Below are the code and all the weights of a small trained network. Each question names an input and a target symbol and asks about switching units off, where a switched-off unit gives its printed mean instead of its output.

import numpy as np


def w(rows, s, z=0):
    codes = np.array(rows[::2]) - 128.0
    scale = np.full(codes.shape[1], s)
    scale[-1] = z or s
    return codes * scale


def norm(h):
    return h / np.sqrt((h * h).mean(-1, keepdims=True) + 1e-5)


def f(y):
    return y / 2 * (1 + np.tanh(0.7978845608 * (y + 0.044715 * y**3)))


def softmax(a):
    e = np.exp(a - a.max(-1, keepdims=True))
    return e / e.sum(-1, keepdims=True)


def log_softmax(a):
    a = a - a.max(-1, keepdims=True)
    return a - np.log(np.exp(a).sum(-1, keepdims=True))


def net(x, mask):
    ids = ['ΓΣΦΨΩαεζηθμτ'.index(c) for c in x.split()]
    T = len(ids)
    res = E[ids] + P[:T]
    u = 0
    for l in range(2):
        r = norm(res)
        for j in range(2):
            rows = slice(2 * j, 2 * j + 2)
            q, k, v = (r @ M[l][rows].T for M in (Q, K, V))
            z = softmax(np.where(np.tri(T) > 0, q @ k.T / 2**0.5, -1e9)) @ v
            o = O[l][rows]
            res = res + np.where(mask[u + j], z, o[:, -1]) @ o[:, :-1]
        u += 2
        y = f(norm(res) @ A[l][:, :-1].T + A[l][:, -1])
        res = res + np.where(mask[u : u + 8], y, B[l][:, -1]) @ B[l][:, :-1]
        u += 8
    return log_softmax(norm(res)[-1] @ U[:, :-1].T + U[:, -1])


Q, K, V, O, A, B = {}, {}, {}, {}, {}, {}
E = w([
[104,110,141],'Γ',
[102,102,144],'Σ',
[105,108,142],'Φ',
[154,149,107],'Ψ',
[152,116,115],'Ω',
[174,144,100],'α',
[97,136,142],'ε',
[160,99,113],'ζ',
[166,254,102],'η',
[126,85,176],'θ',
[116,147,173],'μ',
[110,124,89],'τ',
],0.036)
P = w([
[69,253,231],'0',
[92,198,220],'1',
[98,173,221],'2',
[80,169,214],'3',
[106,151,212],'4',
[119,164,204],'5',
[79,200,214],'6',
],0.0022)
Q[0] = w([
[164,68,168],'0.h1',
[133,118,172],'0.h1',
[94,70,2],'0.h2',
[110,98,199],'0.h2',
],0.008)
K[0] = w([
[88,180,79],'0.h1',
[157,115,91],'0.h1',
[166,58,254],'0.h2',
[115,91,169],'0.h2',
],0.0068)
V[0] = w([
[187,142,193],'0.h1',
[89,114,2],'0.h1',
[183,137,241],'0.h2',
[49,87,114],'0.h2',
],0.0093)
O[0] = w([
[230,160,198,216],'0.h1',
[37,151,12,5],'0.h1',
[255,160,172,247],'0.h2',
[120,96,105,72],'0.h2',
],0.0082,0.002)
A[0] = w([
[88,208,141,56],'0.n1',
[54,209,111,1],'0.n2',
[159,160,127,76],'0.n3',
[233,132,195,20],'0.n4',
[100,254,176,168],'0.n5',
[149,208,2,135],'0.n6',
[145,162,195,123],'0.n7',
[127,181,181,11],'0.n8',
],0.0081,0.0022)
B[0] = w([
[247,94,99,126],'0.n1',
[94,1,102,117],'0.n2',
[190,134,155,141],'0.n3',
[165,91,102,253],'0.n4',
[132,36,119,197],'0.n5',
[217,179,137,189],'0.n6',
[115,48,230,188],'0.n7',
[122,65,124,136],'0.n8',
],0.0058,0.0042)
Q[1] = w([
[142,190,2],'1.h1',
[175,194,127],'1.h1',
[125,197,85],'1.h2',
[177,192,144],'1.h2',
],0.016)
K[1] = w([
[188,64,127],'1.h1',
[152,70,64],'1.h1',
[142,254,144],'1.h2',
[118,239,194],'1.h2',
],0.0088)
V[1] = w([
[134,3,100],'1.h1',
[113,127,23],'1.h1',
[62,161,16],'1.h2',
[53,67,192],'1.h2',
],0.0073)
O[1] = w([
[255,15,38,158],'1.h1',
[54,70,251,50],'1.h1',
[252,177,170,2],'1.h2',
[47,202,218,130],'1.h2',
],0.0061,0.006)
A[1] = w([
[147,117,172,181],'1.n1',
[85,37,145,33],'1.n2',
[118,66,146,83],'1.n3',
[120,139,54,87],'1.n4',
[123,231,176,189],'1.n5',
[203,109,170,91],'1.n6',
[151,174,4,208],'1.n7',
[55,154,120,3],'1.n8',
],0.013,0.0037)
B[1] = w([
[212,152,189,178],'1.n1',
[156,120,98,180],'1.n2',
[158,143,101,160],'1.n3',
[47,124,160,139],'1.n4',
[193,190,27,160],'1.n5',
[175,99,180,214],'1.n6',
[11,111,113,255],'1.n7',
[152,130,165,136],'1.n8',
],0.011,0.0063)
U = w([
[9,121,87,162],'Γ',
[246,162,192,98],'Σ',
[194,123,155,116],'Φ',
[152,175,134,112],'Ψ',
[84,139,166,109],'Ω',
[93,199,153,156],'α',
[166,34,39,111],'ε',
[88,112,143,167],'ζ',
[144,200,81,254],'η',
[72,170,77,199],'θ',
[93,128,150,70],'μ',
[131,88,123,70],'τ',
],0.015,0.0064)

Each question gives the input, a string of symbols that net reads in full, and the target symbol t.
The units are the heads (2 rows each of Q, K, V and O) and the neurons (one row each of A and B). Each row of codes is followed by its name. A weight is (code - 128) times the scale printed after its matrix; where a second scale follows, it is the last column's (O, A, B and U).
mask holds one flag per unit, layer by layer, with each layer's heads first. A switched-off unit (its flag False) gives its mean, the last column of its rows in O or B, instead of its output. The means were averaged over made-up inputs and are rounded, as every weight is.
A unit's drop is (log p(t) with every unit on - log p(t) with that unit switched off) / (log p(t) with every unit on - log p(t) with every unit switched off).
The circuit of an input: a set's keep is (log p(t) with only the set's units on - log p(t) with every unit switched off) / (log p(t) with every unit on - log p(t) with every unit switched off). Starting from the 12 units with the biggest drops (on a tie, the unit counted first), units are removed one at a time, each time the one whose removal leaves the highest keep (on an exact tie, the one counted first), for as long as the keep stays at least 0.8.
units of the circuit, in order: the units of the circuit, biggest drop first
top k neurons: the k neurons with the biggest drops, biggest first
top k neurons in layer l: the k neurons of layer l with the biggest drops, biggest first
which heads matter: for each layer, one digit per head in row order, 1 if its drop is at least 0.15 and else 0, layers parted by /
drop when u is switched off: that unit's drop, to one decimal
input ζ τ μ, target Γ: which heads matter -> 01 / 00
input ζ Σ μ Γ Ψ ζ Φ, target ε: which heads matter -> 00 / 11
input ζ Ψ α Ψ ζ α, target ε: which heads matter -> 00 / 11
input τ τ τ Φ, target Γ: units of the circuit, in order -> (0.h1)
input α ζ τ ζ, target Γ: units of the circuit, in order -> (0.h1; 1.n7)
input ζ τ τ ζ α, target Γ: which heads matter -> 11 / 00
input τ ζ ζ Ψ ζ Γ α, target ε: top 3 neurons -> (1.n7; 1.n1; 1.n5)
input ζ Γ ζ Φ ε ζ Γ, target ε: which heads matter -> 00 / 10
input Ω μ ζ ζ, target Σ: which heads matter -> 11 / 00
input α Ψ Ψ Ψ, target θ: top 2 neurons -> (1.n7; 0.n6)
input η ζ Φ Φ Ψ, target ε: top 3 neurons in layer 1 -> (1.n7; 1.n1; 1.n5)
input ζ ε Φ, target ε: top 4 neurons in layer 1 -> (1.n2; 1.n7; 1.n6; 1.n4)
input ζ Γ ε μ Φ, target Σ: which heads matter -> 10 / 00
input ζ τ θ, target Γ: top neuron in layer 1 -> (1.n6)
input τ Γ ε α, target θ: which heads matter -> 11 / 00
input Γ Ψ μ Σ, target Σ: top 2 neurons in layer 1 -> (1.n7; 1.n1)
input Ω Ψ Φ ζ ε, target ε: top 2 neurons in layer 1 -> (1.n7; 1.n2)
input Γ ζ ζ Ψ Σ, target ε: top 2 neurons -> (1.n7; 1.n2)
input Γ ζ Γ Ψ Ψ, target ε: top 2 neurons -> (0.n6; 1.n7)
input ζ Γ μ ζ Φ, target Σ: units of the circuit, in order -> (1.n7)
input Γ ζ Φ τ ζ Φ, target Γ: top 2 neurons -> (0.n7; 0.n5)
input θ μ μ ε, target Σ: drop when 0.h1 is switched off -> 0.1
input Γ Ψ α τ μ τ, target Γ: drop when 1.n2 is switched off -> 0.0
input μ μ ζ, target Σ: drop when 0.h1 is switched off -> 0.8
input ζ Γ μ α τ ε ζ, target Γ: drop when 1.h1 is switched off -> -0.1
input τ Ψ Ψ, target Γ: top 2 neurons -> (1.n7; 0.n2)
